Below are the code and all the weights of a small trained network. Each question names an input and a target symbol and asks about switching units off, where a switched-off unit gives its printed mean instead of its output.

import numpy as np


def w(rows, s, z=0):
    codes = np.array(rows[::2]) - 128.0
    scale = np.full(codes.shape[1], s)
    scale[-1] = z or s
    return codes * scale


def f(y):
    return np.maximum(y, 0)


def softmax(a):
    e = np.exp(a - a.max(-1, keepdims=True))
    return e / e.sum(-1, keepdims=True)


def log_softmax(a):
    a = a - a.max(-1, keepdims=True)
    return a - np.log(np.exp(a).sum(-1, keepdims=True))


def net(x, mask):
    ids = ['αγδζλξτφψ'.index(c) for c in x.split()]
    T = len(ids)
    res = E[ids] + P[:T]
    u = 0
    for l in range(2):
        r = res
        for j in range(3):
            rows = slice(3 * j, 3 * j + 3)
            q, k, v = (r @ M[l][rows].T for M in (Q, K, V))
            z = softmax(np.where(np.tri(T) > 0, q @ k.T / 3**0.5, -1e9)) @ v
            o = O[l][rows]
            res = res + np.where(mask[u + j], z, o[:, -1]) @ o[:, :-1]
        u += 3
        y = f(res @ A[l][:, :-1].T + A[l][:, -1])
        res = res + np.where(mask[u : u + 4], y, B[l][:, -1]) @ B[l][:, :-1]
        u += 4
    return log_softmax(res[-1] @ U[:, :-1].T + U[:, -1])


Q, K, V, O, A, B = {}, {}, {}, {}, {}, {}
E = w([
[203,105,134,93,183,144,70,130],'α',
[176,148,57,106,82,191,161,119],'γ',
[10,140,147,235,125,100,172,143],'δ',
[147,158,179,126,103,76,38,57],'ζ',
[78,74,106,185,193,87,206,149],'λ',
[154,139,163,113,248,200,133,78],'ξ',
[183,137,142,178,119,142,213,95],'τ',
[93,187,117,89,185,154,169,199],'φ',
[156,118,63,219,118,162,41,186],'ψ',
],0.016)
P = w([
[149,168,33,164,201,74,152,93],'0',
[171,159,61,156,199,89,151,116],'1',
[182,150,94,152,170,96,154,128],'2',
[179,134,127,158,162,108,154,141],'3',
[188,123,155,139,140,104,154,142],'4',
[184,111,178,126,110,109,157,144],'5',
[188,103,205,128,97,134,155,153],'6',
[193,79,219,120,81,122,164,162],'7',
[179,70,249,114,64,141,164,154],'8',
[190,61,254,95,55,156,187,158],'9',
],0.0084)
Q[0] = w([
[109,115,113,115,153,94,97,152],'L0H1',
[99,160,27,71,72,85,39,124],'L0H1',
[137,2,196,194,103,57,189,166],'L0H1',
[133,188,136,135,98,190,150,127],'L0H2',
[104,101,106,114,128,93,60,114],'L0H2',
[90,146,30,79,87,135,127,101],'L0H2',
[91,144,152,70,170,173,144,54],'L0H3',
[88,121,76,108,129,85,90,109],'L0H3',
[167,111,185,200,143,125,126,110],'L0H3',
],0.0076)
K[0] = w([
[131,165,107,214,116,137,200,71],'L0H1',
[165,229,73,147,211,102,140,115],'L0H1',
[140,82,243,116,77,255,118,181],'L0H1',
[164,84,114,144,106,169,208,114],'L0H2',
[133,139,93,143,89,106,130,98],'L0H2',
[181,238,70,133,158,107,53,90],'L0H2',
[89,119,118,69,154,75,167,102],'L0H3',
[166,162,70,131,155,50,108,117],'L0H3',
[138,64,188,168,66,141,187,194],'L0H3',
],0.0067)
V[0] = w([
[104,229,173,139,198,205,161,107],'L0H1',
[36,140,141,118,137,54,66,40],'L0H1',
[190,119,120,179,178,43,212,115],'L0H1',
[97,102,76,152,201,48,220,103],'L0H2',
[114,253,47,123,121,135,118,121],'L0H2',
[128,117,175,94,157,161,211,160],'L0H2',
[148,207,48,68,162,94,145,72],'L0H3',
[170,191,93,180,191,92,142,175],'L0H3',
[158,155,113,168,135,111,57,112],'L0H3',
],0.0055)
O[0] = w([
[156,78,125,254,120,157,123,148,154],'L0H1',
[133,86,98,145,194,200,211,132,92],'L0H1',
[213,140,114,147,187,76,88,190,239],'L0H1',
[201,189,123,121,112,125,62,119,254],'L0H2',
[101,107,94,199,192,51,169,73,125],'L0H2',
[93,118,179,75,63,181,201,133,157],'L0H2',
[128,165,66,142,222,77,120,149,144],'L0H3',
[232,136,126,147,163,135,183,79,214],'L0H3',
[126,144,101,158,91,143,180,115,132],'L0H3',
],0.0055,0.0073)
A[0] = w([
[101,144,66,94,127,35,179,165,90],'L0N1',
[85,185,86,209,34,121,130,157,200],'L0N2',
[176,123,86,139,72,123,159,141,81],'L0N3',
[102,202,157,103,147,135,180,255,253],'L0N4',
],0.0063,0.0028)
B[0] = w([
[54,101,114,74,161,35,164,80,178],'L0N1',
[193,244,158,149,115,120,131,166,188],'L0N2',
[189,122,127,131,166,213,197,95,192],'L0N3',
[170,255,148,90,49,26,78,97,254],'L0N4',
],0.0071,0.0044)
Q[1] = w([
[29,142,104,153,165,111,48,207],'L1H1',
[200,206,198,136,152,99,99,91],'L1H1',
[130,102,128,136,164,123,56,136],'L1H1',
[207,118,193,144,157,76,170,164],'L1H2',
[172,175,145,130,123,56,121,169],'L1H2',
[180,197,150,68,157,118,101,120],'L1H2',
[172,136,108,147,127,137,167,194],'L1H3',
[2,178,101,127,139,143,127,157],'L1H3',
[210,197,183,170,60,134,180,41],'L1H3',
],0.0084)
K[1] = w([
[196,123,140,153,155,101,136,79],'L1H1',
[133,72,162,86,27,156,157,194],'L1H1',
[156,169,119,148,86,75,188,144],'L1H1',
[98,146,255,87,122,137,99,150],'L1H2',
[162,93,186,102,110,162,144,125],'L1H2',
[69,79,161,130,112,131,195,149],'L1H2',
[108,105,207,100,98,128,97,94],'L1H3',
[175,117,84,171,182,102,116,65],'L1H3',
[110,37,162,89,112,122,105,215],'L1H3',
],0.0086)
V[1] = w([
[109,155,55,217,178,98,38,173],'L1H1',
[166,199,17,95,92,208,111,171],'L1H1',
[150,93,155,255,37,123,120,148],'L1H1',
[115,240,76,136,80,123,190,169],'L1H2',
[139,192,184,122,107,120,40,84],'L1H2',
[86,110,157,197,86,50,98,135],'L1H2',
[114,82,88,118,145,68,134,183],'L1H3',
[102,201,105,148,141,130,180,148],'L1H3',
[177,76,100,184,156,174,205,157],'L1H3',
],0.0081)
O[1] = w([
[110,142,145,124,51,213,147,97,255],'L1H1',
[57,96,172,83,136,104,72,31,199],'L1H1',
[135,65,2,125,126,143,149,141,186],'L1H1',
[29,57,142,114,112,113,77,165,231],'L1H2',
[88,154,100,168,149,199,106,77,240],'L1H2',
[112,157,81,85,112,158,113,173,108],'L1H2',
[152,158,138,25,88,148,196,214,126],'L1H3',
[92,32,148,161,120,136,79,189,198],'L1H3',
[201,88,104,84,106,96,96,92,198],'L1H3',
],0.0082,0.0051)
A[1] = w([
[80,177,83,161,103,129,161,131,84],'L1N1',
[91,202,113,52,173,63,90,160,109],'L1N2',
[113,199,68,88,173,157,180,117,250],'L1N3',
[152,139,107,154,173,153,2,123,217],'L1N4',
],0.0075,0.0023)
B[1] = w([
[148,61,190,105,171,172,193,167,157],'L1N1',
[130,27,73,130,234,181,2,115,178],'L1N2',
[90,140,142,71,189,119,121,77,165],'L1N3',
[44,139,79,81,136,88,168,239,253],'L1N4',
],0.007,0.0071)
U = w([
[98,243,85,120,130,106,131,68,167],'α',
[91,97,159,112,160,108,72,88,90],'γ',
[107,74,58,101,158,201,119,137,67],'δ',
[105,155,87,153,254,212,167,89,90],'ζ',
[199,166,174,15,96,188,101,193,197],'λ',
[187,118,126,230,162,124,59,84,3],'ξ',
[123,113,61,101,196,32,161,166,132],'τ',
[80,105,199,171,138,181,108,140,182],'φ',
[78,87,107,21,95,157,136,39,212],'ψ',
],0.0061,0.0022)

Each question gives the input, a string of symbols that net reads in full, and the target symbol t.
The units are the heads (3 rows each of Q, K, V and O) and the neurons (one row each of A and B). Each row of codes is followed by its name. A weight is (code - 128) times the scale printed after its matrix; where a second scale follows, it is the last column's (O, A, B and U).
mask holds one flag per unit, layer by layer, with each layer's heads first. A switched-off unit (its flag False) gives its mean, the last column of its rows in O or B, instead of its output. The means were averaged over made-up inputs and are rounded, as every weight is.
A unit's drop is (log p(t) with every unit on - log p(t) with that unit switched off) / (log p(t) with every unit on - log p(t) with every unit switched off).
most important unit: the unit with the biggest drop
k most important neurons: the k neurons with the biggest drops, biggest first
heads that matter: for each layer, one digit per head in row order, 1 if its drop is at least 0.15 and else 0, layers parted by /
input δ ξ ζ ζ τ λ ψ τ ζ ξ, target ζ: heads that matter -> 000 / 111
input ζ ξ λ λ ξ λ, target ξ: most important unit -> L1H2
input λ ζ ξ ψ τ δ λ ξ φ τ, target φ: 2 most important neurons -> L0N3, L0N4
input τ τ ψ γ, target ψ: heads that matter -> 000 / 100
input λ α λ ζ τ, target ζ: 2 most important neurons -> L0N3, L0N4
input δ ζ λ λ τ ψ τ τ ξ, target τ: 2 most important neurons -> L1N4, L0N3
input τ ψ φ φ φ λ, target φ: heads that matter -> 000 / 111
input ξ λ ζ ψ φ, target ψ: heads that matter -> 001 / 100
input δ ζ τ τ λ δ φ, target γ: 3 most important neurons -> L0N4, L1N2, L0N2
input ψ λ ψ, target λ: heads that matter -> 010 / 011
input α τ ξ τ ζ ζ φ, target ζ: heads that matter -> 000 / 011
input λ φ ξ, target φ: heads that matter -> 000 / 101
input ψ α φ λ ψ ψ, target δ: 3 most important neurons -> L1N4, L0N4, L0N2
input λ λ φ ζ λ λ ζ λ τ ζ, target τ: heads that matter -> 000 / 100
input φ τ λ φ τ τ φ, target τ: 2 most important neurons -> L0N4, L1N4
input τ ζ ψ λ τ λ ζ λ ψ τ, target ψ: heads that matter -> 000 / 100
input α λ φ λ ψ ζ ψ ψ, target δ: 3 most important neurons -> L1N4, L0N2, L0N1
input α ζ λ ξ τ τ λ ζ α ζ, target α: most important unit -> L1H3
input ξ λ τ, target λ: heads that matter -> 000 / 001
input ζ λ ξ, target λ: heads that matter -> 010 / 101
input τ ψ τ λ ψ ψ δ γ φ, target γ: heads that matter -> 000 / 100
input λ ξ ξ φ δ ξ λ, target ξ: most important unit -> L1N4
input τ φ ζ δ, target ζ: 3 most important neurons -> L1N1, L0N2, L1N3
input δ ζ ζ δ, target ζ: 2 most important neurons -> L1N1, L1N3
